(in the rows, 128 means zero)
Each row is followed by its class; each block has classes of its own.
[144 126 131 133 130 141 124 118 103 104 138 153 132 115 114 138 112 116
 154 138 116 122 154 125 128 101 114 149] -> T
[130 146 128 127 128 117 147 143 140 144 123 106 124 141 141 135 134 125
 112 137 124 135 149 118 133 106 130 122] -> T
[148 124 107 131 112 138 137 112 115 110 126 134 135 135 138 142 111 123
 132 138 110 125 137 123 130 112  99 129] -> T
[128 145 118 150 122 117 148 130 129 126 124 115 139 165 149 146 154 134
 117 123 126 139 128 132 125  94 120 123] -> Q
[134 133 124 123 127 130 132 126 120 125 146 117 130 149 136 142 126 124
 129 138 124 136 161 123 129  76 124 148] -> T
[121 125 129 143 130 125 129 136 120 125 126 130 139 122 135 126 133 131
 136 125 122 132 103 143 129 132 117 119] -> Q
[138 138 122 127 121 123 138 127 134 132 131 118 130 135 144 140 123 125
 123 139 119 130 152 129 138 110 106 134] -> T
[138 123  98 125 116 129 143 111 141 128 122 112 137 102 148 126 125 127
 110 131 115 129 127 118 130 153 106 108] -> N
[143 124 121 132 116 127 135 124 125 122 130 124 133 144 137 145 119 125
 129 140 121 128 145 133 130 122 103 138] -> T
[133 133 123 128 120 134 139 129 140 134 112 131 124 110 124 135 127 124
 110 141 118 134 139 134 120 131 137 112] -> N
[132 127 121 133 125 141 141 126 128 131 131 145 131  97 123 131 143 126
 118 130 120 128 146 120 138 112 128 123] -> N
[141 137 114 132 120 131 137 126 118 125 140 119 134 144 145 146 122 123
 135 138 120 128 137 129 130  99 104 140] -> T
[130 133 126 135 120 140 142 111 149 128 126 137 119  57 137 114 121 120
 119 136 109 134 183 105 130 132 136 128] -> N
[123 128 136 125 119 103 119 156 126 143 140 116 120 118 144 134 140 125
 148 135 138 134  96 152 137 129 114 129] -> Q
[148 112 101 134 131 141 134 121  88 101 147 143 135  99 132 138 113 115
 163 134 106 121 142 124 132  91  83 156] -> T
[134 148 125 153 129 108 135 114 132 101 109 121 109 223 118 150 131 136
 117 127 130 135  98 145 122 146 131 113] -> Q
[116 139 132 142 121 123 121 140 126 129 117 140 133 128 128 127 137 129
 132 132 126 130 126 142 126 139 124 121] -> Q
[131 136 126 134 118 119 151 154 119 148 141 107 124 129 153 145 139 127
 129 135 128 127 126 132 131  65 114 140] -> T
[138 133 118 127 121 127 139 116 125 121 132 119 128 140 139 130 118 124
 123 135 118 127 153 118 125 123 108 135] -> T
[145 127 130 130 113 128 141 129 116 118 140 131 135 129 140 141 123 123
 133 138 115 129 139 123 132 106 103 117] -> T
[140 133 120 134 132 132 147 134 120 125 146 120 132 132 139 145 129 123
 133 133 122 124 143 125 129  64 117 148] -> T
[122 130 128 107 133 134 141 143 124 138 135 126 129  93 139 128 150 124
 114 128 125 123 135 128 126  85 126 131] -> N

Next block, with new classes.
[139 144 115 115 135 137 143 125 113  97 121 113 141  91  67 121 131 121
 122 125 119 120 136 132 190 116 125 114] -> C
[146 125 120 117 166 138 149 112 111 113 119 118 151 123 101 124 133 121
 117 133 106 121 132 127 195 117 123 128] -> C
[133 111 111 130 142 131 149 121 129 109 122 141 126 128 134  95 130 122
 127 140 115 132 134 111 103 117 119 140] -> Y
[140 121 115 130 151 129 135 117 114 116 119 127 144 112 106 124 131 128
 117 130 125 115 130 121 155 115 124 124] -> C
[138 124 126 143 152 128 132 124 126 110 116 124 156 116  96 138 121 141
 123 127 120 122 129 105 142 108 124 130] -> C
[140 116 116 145 144 130 140 113 117 130 119 132 134 111 109 106 128 128
 114 131 120 122 135 111 149 114 123 122] -> V
[129 134 115 128 149 130 147 121 117 114 126 120 132 113 101 114 130 133
 116 144 118 123 142 110 190 119 125 140] -> C
[137 121 121 130 141 129 132 114 117 132 125 129 134 115 120 112 131 124
 115 136 125 121 134 123 151 122 120 120] -> V
[131 141 122 123 127 132 133 120 119 115 125 128 139 103 113 113 134 120
 123 134 133 123 127 127 144 127 127 120] -> V
[133 142 123 125 134 134 135 124 116 109 125 122 151 105 113 121 135 117
 122 125 141 124 126 130 152 128 126 118] -> V
[126 145 110 120 146 134 160 137 109  97 130 113 130 105  85 123 129 127
 125 131 116 129 146 125 209 123 124 113] -> C
[147  91 121 145 149 126 128 102 128 126 105 148 146 128 126  97 128 123
 115 139 123 124 128 102  83 107 120 134] -> Y
[130 127 113 135 127 125 138 118 117 132 127 132 120 111 121  97 134 125
 120 136 126 124 137 116 136 125 124 121] -> V
[134 112 120 128 148 125 158 118 125 127 129 127 128 129 121 107 129 124
 117 141 119 134 141 123 156 125 114 129] -> Y
[133 121 113 133 150 131 132 109 118 119 134 116 144  98  95 121 128 137
 111 134 117 123 142 120 157 105 118 124] -> C
[151 114 120 134 149 132 136 110 122 120 115 131 150 117 114 113 129 123
 117 130 124 123 130 120 125 113 121 123] -> V
[137 122 121 138 151 116 134 117 118 134 122 133 139 119 121 112 132 127
 112 133 130 126 139 112 131 116 121 126] -> V
[134 110 100 128 147 143 151 111 128 116 128 124 120 110  85  89 139 141
 118 139 108 121 139 118 168 111 126 133] -> C
[141 107 116 132 136 129 145 113 113 134 113 132 122 120 121  95 127 123
 116 135 112 127 137 121 136 117 127 131] -> Y
[ 94 130 125 132 136 128 126 130 138  91 131 119 153 107  96 149 124 142
 127  77 123 128 123 119 117 113 124 138] -> C
[117 139 122 130 114 130 124 121 126 110 138 124 135 105 113 122 134 134
 124 129 134 124 121 118 118 126 128 138] -> C
[143 128 127 130 149 130 137 121 118 109 129 123 160 102 107 132 126 124
 116 125 126 127 135 127 134 111 119 121] -> C
[141 109 123 137 149 139 127  99 129 123 119 134 142 123 114 130 127 140
 120 131 116 120 120 110 118 112 129 148] -> C
[120 123 114 127 138 137 141 126 127 132 126 125 108 133 110 115 131 139
 136 135 114 127 140 119 175 127 135 134] -> C
[125 131 114 136 119 127 132 111 117 145 144 135 120 121 150  93 130 127
 114 138 137 128 142 128 108 131 124 149] -> Y
